[-54  59 -52 -25  25   5  33  71   0  -8 -51 -43 -40   4  38  22   0   2
 -49 -19  69  34  16  51 -24 -60 -13  21 -21  65  55] = U
[  -7   28    0   31  -23   16  -13   15   30  -68    0   27  -44    0
    0   49   13   10   -9  -34   62    7  -32   48   -5 -100  -85  -29
  -13   39    0] = T
[-10  33  61  35  -1 -29  81   6   0   9   0  71   0   0  42 -22 -38   0
 -66   8   3  -6  36  12  15 -11 -24  -9  14  47  45] = K
[ 81  14 -30 -28 -14   0  65 -17  -3  -9 -24  16 -47   1 -46  36  50  83
   0   0   9  27 -37 -23  19  -6  50  74   0 -42 -28] = F
[  76   64   35    0   50 -109   42   18   45   -4   50  -31  -27  -77
  -21    0    2   -5  -14  -32   -8   -5    9    0    8    0   -5   28
   30   28  -21] = R
[-59 105   6   0 -24  17  62   6  11 -15   0  33   0 -71  32   7   0   0
 -41  20   0  -6 -48  18  69  36  41   3  11  15  86] = G
has: [ 59 -54]	no
has: [ 2 -5]	yes
diff K: [ -9  33  61  35  -1 -29  81   6   0   9   0  71   0   0  42 -22 -38   0
 -66   8   3  -6  36  12  15 -11 -24  -9  14  47  45]	0, [-10]
diff G: [-59 105   6   0 -24  17  62   6  11 -15   0  33   0 -71  32   7   0   0
 -41  20   0  -6 -48  18  69  36  40   3  11  15  86]	26, [41]
has: [-85 -30]	no
has: [-33  48]	no
diff F: [ 81  14 -30 -28 -14   0  65 -17  -3  -9 -24  16 -47   1 -46  36  50  83
   0   0   9  27 -37 -23  19  -6  50  74  -1 -42 -28]	28, [0]

[  2  15  32 -20  14 -27   4   9  53   8 -20 -22  -6] : E
[-24  -8   7  31  -5   7   8 -13 -37 -11  -2   0   1] : M
[-41 -18 -40  95 -58  76   8 -27 -91 -22  25  -7  19] : D
diff M: [-24  -8   7  31  -5   7   8 -13 -37 -11  -2   0   0]	12, [1]
diff E: [  2  15  32 -20  14 -27   4   9  53   8 -20 -23  -6]	11, [-22]
has: [ 19  -7  25 -22]	no
has: [ 76   8 -27]	yes
has: [-22 -20]	no
has: [ 53   8 -20]	yes
has: [-18 -40]	yes

[ 26   4  11  -5  11 -23 -12 -10  -6  -8  12  21 -18 -28  19  12   1  31
  14   0  11 -61 -39 -11  14] -> kini
[ 26   4  11  -5  11 -23 -12 -10  -6  -8  12  21  -5 -12  12  12  -5  24
   9   4  -2 -34 -16  -3  11] -> todi
[ 23  10   4  -2  10 -41  -5 -13   9  -8  24  30 -13 -12  16  34  -5  22
  11   2  -2 -43 -15   3   6] -> zik
[-44   4 -32  13 -17  -8  32   4  38  12   9 -12 -10  19  -8  30   8 -38
  -7  -9   2  27  26  19 -23] -> Rako
[ 26 -12 -43 -42  49 -97  25 -15   1 -28  29   1 -29 -20   6   4  19 -13
   1 -13  30 -28 -30  -8  -8] -> sof
[  24    0  -40  -31   40 -108   26  -21   19  -24   43   20  -36  -18
   14   38   14   -5    8  -11   21  -46  -26    2   -8] -> gokif
[-16  17  39  40 -41  66 -23   8   9  23 -12  15  19  14   2  20 -20  21
   4  12 -29   5  22  12   9] -> debud
[ 24   8  16   0   6 -17 -14  -9  -3  -5  12  25  -4 -10  13  18  -8  27
  10   5  -6 -35 -14  -1  11] -> tar
[ 22   9   2  -4  12 -44  -3 -13   9  -9  24  29 -14 -11  15  34  -3  20
  11   1  -1 -42 -16   3   5] -> zuzu
diff Rako: [-44   4 -32  13 -17  -8  32   4  38  12   9 -12 -10  19  -8  30   8 -38
  -7 -10   2  27  26  19 -23]	19, [-9]
has: [-13 -10]	no
diff debud: [-16  17  39  41 -41  66 -23   8   9  23 -12  15  19  14   2  20 -20  21
   4  12 -29   5  22  12   9]	3, [40]
diff tar: [ 24   8  16   0   6 -17 -14  -9  -3  -5  12  25  -4 -10  13  18  -8  27
  10   5  -6 -36 -14  -1  11]	21, [-35]
diff kini: [ 26   4  11  -5  11 -23 -12 -10  -6  -8  12  21 -18 -28  20  12   1  31
  14   0  11 -61 -39 -11  14]	14, [19]
has: [-41  40  39]	no

